Each row is followed by its class.
[ -7  20 -20 -13 -18  28  -7  -2  18  21 -37 -25 -42   9  12  25   9  -7
  10  -9  21  20 -11  22 -27 -20 -11  28 -27 -17 -11   6]	F
[ 11   3   2  -5  20   3  10  -1   7  -8   1  -9 -22  -3   5   5  11 -11
   0   1  -3  17 -20  -6   1  -1   4  15   5  -4  -8 -26]	P
[  3  -5  -2 -10   5  20  -3  -5  14  20  19 -22  -9  14   6  20  -5 -15
   0   1  13  26 -27   1 -14   0  10  12  24   3 -16  -8]	P
[  1  12  13 -24  26  16  -5   0  13  14   5  -9 -31  -7 -15 -11  -7   8
   1  -5  -2  11  21  -5   9  -8 -15   6  -1   5  11   3]	H
[ -3   5  -1   9  -6  19 -11   4   6   8 -18 -42  17   2   9   6   7 -15
  -1 -39 -18   5  -4   3  -3  -3   3   8 -11  12  -1  -9]	N
[ 63  -8  12   8  -5  -3   5  -7   1 114 -45  13 -12  29  -3  27  22  10
   3 -36  11  35  -4 -49  -3  -5  11  30  42  -2 -42   4]	F
[  5  25   0  10  -9   8  -7  -4 -15   8  11 -15  -2   8  29  18   0 -14
  -5 -14   8  -3  14  -6 -27  -5  12   7 -16  -7  -8 -11]	L
[ 23  14 -12  -3  11  -8  -8 -17   6  22  -6   3 -43  27 -14  37 -21   1
 -17  22  -8   6 -15  24 -12   7 -13  42   1  -7 -20 -29]	W
[ 32  12  14   6   6 -20  18   5 -29 -41  15  -5  24  -4  14 -23  33   6
   7 -25 -21  -7  24 -31   1  -7  17   1  -9 -11   0 -11]	L
[ 12   7  -9  49  14 -46   2  25 -13 -11 -40  -2  18 -12  -7 -38  -5  30
 -12 -27 -44  18   1  22  29  38  15 -20  -5   2  10  40]	J
[ 41 -10 -12  34   1 -52  38 -15  -4   8  27  15  18 -15 -43  -8  17 -15
 -15   8 -11  -9 -66 -22 -19  44  17 -38  41  -1  29  35]	N
[ -5   6 -14 -37 -16  13  -8   2   6  39   1 -45 -14  19  -6  21 -14   1
  -6   5  18  18 -11  14 -24 -15  -8   3   3   2 -14  11]	H
[  8  13  -3   7   0  -2   0  -1 -18  -7 -15  -9  -3  11  -8  -8   5   5
   2  -8   1  23   2 -15  -4 -10  26  19  -1   4 -14 -10]	R
[ -3   6   9   2   3 -18  -5   4   1   3   7  10 -10  12  12 -21  -1  -1
  -4 -16 -10   2  11  -5  -9  -2  -4  -7 -11  -1  -6  -2]	Y
[ 53  16   4  -7  20  20 -17   3 -11  91  11  -9  11  44 -32  18  -4   7
 -26 -30   8  21 -38 -51 -16  24  58  35  63 -16  -5 -33]	P
[ 20  36   9  -6  13   6 -21  18  30  -9 -12 -29  20   0  -1  -5   4 -31
  -6  20  -1 -10  18  -9 -23  12 -17  -1   2   9  28 -10]	H
[ 37  15  -6   4  16  13 -18  21  21 -14 -18 -29 -31   4 -35 -11  31 -15
  18 -23  -8   2 -33  10 -25 -21  -8  32 -10  -5  35  16]	B
[-10  14   1  13  11  -9  -3  -1  -5  -1   5 -11 -24  -1   3 -13   2 -12
   2   7   0  12  26 -12  -3  -7   2   5 -13   7   4   7]	L
[  5 -18 -13  32  17   4  34   3  -2  27  -8  -2 -43  10 -18   2   3  -2
 -18 -33   6 -11 -66 -20  -8 -17 -36  11   7  -6 -32  52]	Y
[ -4   6   1   3 -13 -21   8  -4   0 -40  -6   5   6   3   5  -7  -2   9
   7  20  12  20  23   8 -20   1  43  21   6   1  16 -27]	R
[ 15 -21  -8  -6  19  -3  35 -14 -25 -64 -44  -1 -42 -33 -17  20  14  20
 -26 -22 -18  -3 -17 -33   2 -17 -25  16 -20   5 -23   7]	X
[-11  13 -13  -1   3 -11   1 -26  24   0  13   2 -29   5   3  20 -26  -2
 -10   1   5  14  -7  17 -14  16  11  15  -1   0   2  24]	A
[ 45  11  20 -11  -3  -5   0 -25 -17 -87  47  27 -67 -24 -12  33   7 -10
   5  32  -6  -6  -4  -6 -18  -6 -22   4  42  14  16 -49]	B
[ 33   8  -1 -19  15  12  10  17  23   0  -4 -19  22   6  30   6   2 -14
  -8  24  -3 -28 -15  -5 -26   6  15  39  42 -26   1 -29]	H
[  0   2   1  58 -21   1  13   5  -3  -6 -29 -33 -15  22  20 -13 -10   1
  24 -17   3  19 -17  22  23 -25 -17  30 -24  -9 -17  13]	Y
[-11  19   8  -6  -4  -9  11   1 -26 -38 -14  -1 -22 -12   6  -1  19  -6
   0  11   0  15  19 -28   8 -15  13   5   3   9 -10 -48]	R
[  6  29   0  30 -33 -26 -29  -5  20 -87   8 -69 -48 -21  24  59  10 -53
   0  31  -7  10 -47  37 -57  -3   1  -1  44  50 -27 -20]	B
[ 16  -5   6 -11  -2  -7  -9  -2  -9 -12  33  -8   0  15  -8   2   4  -1
   2 -14 -18 -13  -2  10   7  -1   7 -12   9   8   8   4]	B
[ -3  -2   5  18   2  -8  21  -9   2   7  -5 -25  -4   4  -3  -4   9  -7
   3 -18 -19 -12 -21  -6  22   3   8   8  -8   2   8  -3]	N
[ -19  -84   56   11    0  -36   13  -38  -13   20  -51   60   -6 -108
  -40 -114    7   -7   24    7   14  -31   34  -20   46  -42   29  -77
    0  -39   11  -18]	W
[ 23  10  23  21 -15  -5  20 -10  -1 -22  -8  24   9 -11  43  23   8   4
  21 -13   3  31  -7 -22  -8  13  15   7 -32  -9 -31 -16]	X
[ 15   8  13  -6  -5 -29  -8 -16   5  -7  18  14  -6   1  -2 -14  -5  -6
  -4 -10 -14  12   1   5   0  25  -8 -35   5   4  -4   8]	A
[-30 -11   4   3  -8   7  10  17  -4 -43   0 -18  -6  10   4  10 -12  10
   6  18  -3  -8  20   4  30 -10  15  14  12  12   1 -14]	B
[ 23  -6   7 -15  35   5  11  17  20  48   5  40 -54  20   7  41   3  -2
 -26   1 -14   7 -57  -2 -28  23 -50  17  31   0 -86 -23]	W
[ 22 -20  26  25  -1 -18  15  -7  17  -1  37  11  56  24  -5  -5  -6  18
  -1 -39 -17  10  11 -13   5  39  15 -14  21  27   7  16]	N
[ -5   3  31   3 -39 -59  34   5   0  -9  -3  -9 -23  54  34 -42  33   1
  17 -20   6   3 -26 -22  10 -24   0  16 -34 -25 -25 -51]	Y
[ 19  19  -7   6 -10 -22 -12   6 -10 -26  -1 -16  29  10   9 -11  -3  15
   3 -18 -25   5   8  13  -1  16  21  -4 -15  -4  12  18]	J
[ 25   3   7  18  -2 -11  10  -8 -18 -30 -21  -1  10   3   3 -10  -2  11
  -8 -11 -13  14 -13 -23  13  15  12   5 -19 -11  -7 -10]	X
[ 14  12  12  11  36  11  10   6   8  -2   2   2 -16   5  -6  24  -2  11
  -7 -15  -9   6 -15 -13   2  17  10  19   2   6 -19 -11]	P
[ 22   0  16 -13  16  -9   4  -6 -23 -16   9   4  26   6  -6 -11  -3  13
 -10  -1 -25 -17  -6 -32  16  29  16 -20  -8  -9  -7   2]	X
[ -11   45  -12  -93   -5  -13   -7    0   70 -111   32  -54   -7   -4
   65   75   48  -86  -11   74    3  -32   18  -29  -84   -7   13   61
   77   24   32  -74]	A
[  7  -8  -4  -1   8  -4  -4  -8  -2 -28 -35  -3  -7 -13  -3 -46   7   9
  -6 -18 -18  -4  12  10   9  -2  -1  -4 -14 -18  -3   6]	F
[ 58   3  17  15 -15   2 -46 -45  33 -15  80  20   9  11  24   1 -12 -51
  10 -20   4  -4  -1  57 -40  17 -29 -25   0   9  52  10]	B
[-14  -6   5   7  31  15  -2  -4  24 -14   8 -15 -15  -6  12  -7  -8 -11
  -1  -8  -8  23  -4   6  14   3   7  17   8  10 -10  -7]	P
[-27  17  -3 -27   8 -16   3 -13   4   5  35  22 -51   6  28   9   5 -11
 -18 -18  -5  -1   9  14 -16  -5 -22  -3 -19  -1  12 -16]	Y
[ -5   4   0  10   0  -5   0   3  10  29 -15  -2 -31  20  15   5  -7  -8
   3   0   5   8   2   3  -8 -16 -16  22  -4   0  -9   3]	Y
[  5   9  -6  -1 -17   3  -3  -6  -7   5 -36 -31 -16  14   7   1   9   0
   0  -4  -3   9   9   4  17  -8  -4  10   2  -8 -10 -11]	F
[-10  24  13  24  17   3   9   8   9 -16  14  10 -16 -19  26   1   2  -4
   7  -6  -7  45 -13   8  12  24  20   2   3  -2 -14 -35]	P
[  11   -5   46   11   54  -14  -38   -7   28  -15   -2   32  -40   14
  -29 -103   -6  -16  -17   -6  -22  -19    6    2   12   26  -29  -16
   -4    6   21  -21]	R
[  8  -4  -9 -29   9  16 -10  -5  13 -29   1  -3  -2  14   0 -15 -18  -8
  -4  16  -6  10  19  -9   4  -1 -12  25  21  -4   5  -4]	A
[-13  -7 -24 -20  29  30  10 -10   8 -30  34  62   5 -28   4 -37 -25  -7
 -12  14  17 -11  -9  15 -25  18   8 -13 -45 -52  33  -8]	P
[ 36 -17   1  -7  -1 -29  29  -1 -57   5  13 -16  15  31 -23 -24  10  32
  -2 -22 -54   0 -39 -33  42  10  10 -19   8  -1 -57  -4]	N
[-17  18  -7  -5  -2  37   1  12  -2  -1 -48 -27 -12  -1  10   1  13   1
   7 -20   2  -8   7  -6  13 -20  -4  16 -30 -22 -16  -3]	F
[ 18   4   8  -8   9  -7  10 -14 -10   7  18   2 -10  10  -1 -13  13  -6
  -6 -25 -30 -13 -15  -8  16  11  -8  -2  -8  -7  12 -27]	N
[-27  11  -5  19 -15 -17   6  -7  -1 -15 -21 -31 -13   2  23  16 -10   9
   4 -11  -5  10  15   7  20  -6  19  17 -19  11  -2  15]	J
[  8  12   3   6  -2 -23   8  -3  -1 -22  -9   4 -18  -6  17   5   5   5
  -7 -11 -14  -7   3  -1   1   8   2   8  -6  -3  11  -2]	J
[  7 -45 -14 -54 -14  17   9 -15 -14   5  28 -24  17  44 -17  44 -26  30
 -21   5  14  19  42  16  11  -9 -10  17  43  20  30 -14]	P
[ 12   0   1  14  -4   1 -10   2  14   8   5  -5 -23   8  -9   6   6 -11
  -1 -25   6   9 -18  14 -13  -5   7  15   8   2  24   3]	B
[-37  21 -37   5 -49 -35  -1  16 -34 -14 -32 -74   7  36  48  21 -10   3
 -24  12  -9  19  30  41  -6  -9  28  20 -28   1 -16 -37]	L
[ 32 -12  11 -10  26 -16   1 -24 -19 -23   9  22  -1   4 -21  -9 -25  32
 -15   5 -26  -9  -5 -18   5  32  19  -5  -6  -4 -10  15]	X
[  8   1  -5  -5  -4  16 -14  -6  -6 -17 -22 -23   4  -4  19 -20   2   2
   7 -14 -19   4  13  23  12  -7   2  -2  -4 -13 -18   3]	F
[  2  19  -4  16   1  -9   5   2  -5   8   1 -14 -12   5  14  -4  15 -18
   9   1   7  23  20 -25  -6 -13   4  15 -16   2  -3   3]	L
[ -4  15 -18 -23   2  21  -3   3 -14  18  24 -20 -26  11  12  30  -2   2
 -10 -10   9  -2  -1  13 -39  -9   9  18  -3 -13  -3   6]	L
[-19 -15   2 -23 -19  48 -32  -7  -4 -21  12 -39   3 -37  -8 -33  -5 -15
  26 -15   5  31 -25 -18 -37 -31  45 -10  18  -4 -34  -3]	N
[ -6   9  10 -24  19   1 -16  19   8 -31  10 -10  40  23  -5 -24  -1   3
   7  20 -12  -5  32 -16  -8  12  39   9  16  15   0  -4]	R
[ 27  -5  -7   8  -8  -6   6 -26   6  26   4 -21  -5  22  14   5   2 -10
  12   4  -2  -9 -33  12   3   3   5   3  11 -13 -33  36]	F
[ 20  -4   9  -5  13 -17  -3 -14   6  17   5  21 -15   9 -19 -12  -3   0
  -5   3  -8  10  -9  -3   0   6  -2   9   0 -13 -21 -23]	W
[ 18 -30  16 -14  27 -19  27  -1 -11   3  -6   7  -6  27   9 -18   2  10
 -13   8 -23  -9  -5 -32  42   3   5  17  19  -4 -37 -43]	P
[  1 -11  -3  -1 -29  10  26 -10  -9 -11  -3 -30  14   3  13  -1  21  -7
  14 -33  -3   8  -9  -7  13 -24   5  17  -9 -11  12 -25]	N
[ 23 -31   8 -13 -11 -19  -1  -2 -11   9   3 -18 -27   3 -29 -37  20  -5
  24   0  -7   2 -29   7  14 -28   8 -14  20  -7   7  11]	B
[-12  -1   2  -6  -5  22  -8  -7  40  28  26 -18  -6   9  20  23  -7 -28
   9   3  33  35 -18  20 -25   4  11  11  17   3  11 -10]	P
[ 15  -3  -4   0   1  35   2  12 -26 -10 -73 -25 -27  -6 -40 -14  10  28
  -9 -27  -6 -15   7  -2  23 -23 -31   7 -12 -20   4  -1]	F
[  5  16  -1  16  15   5   0   2   7  -1 -36 -13 -41  -1  -6  -6   1   7
  11   8 -11   5 -11   8  13   4  -6  11  -6  -7 -25  15]	F
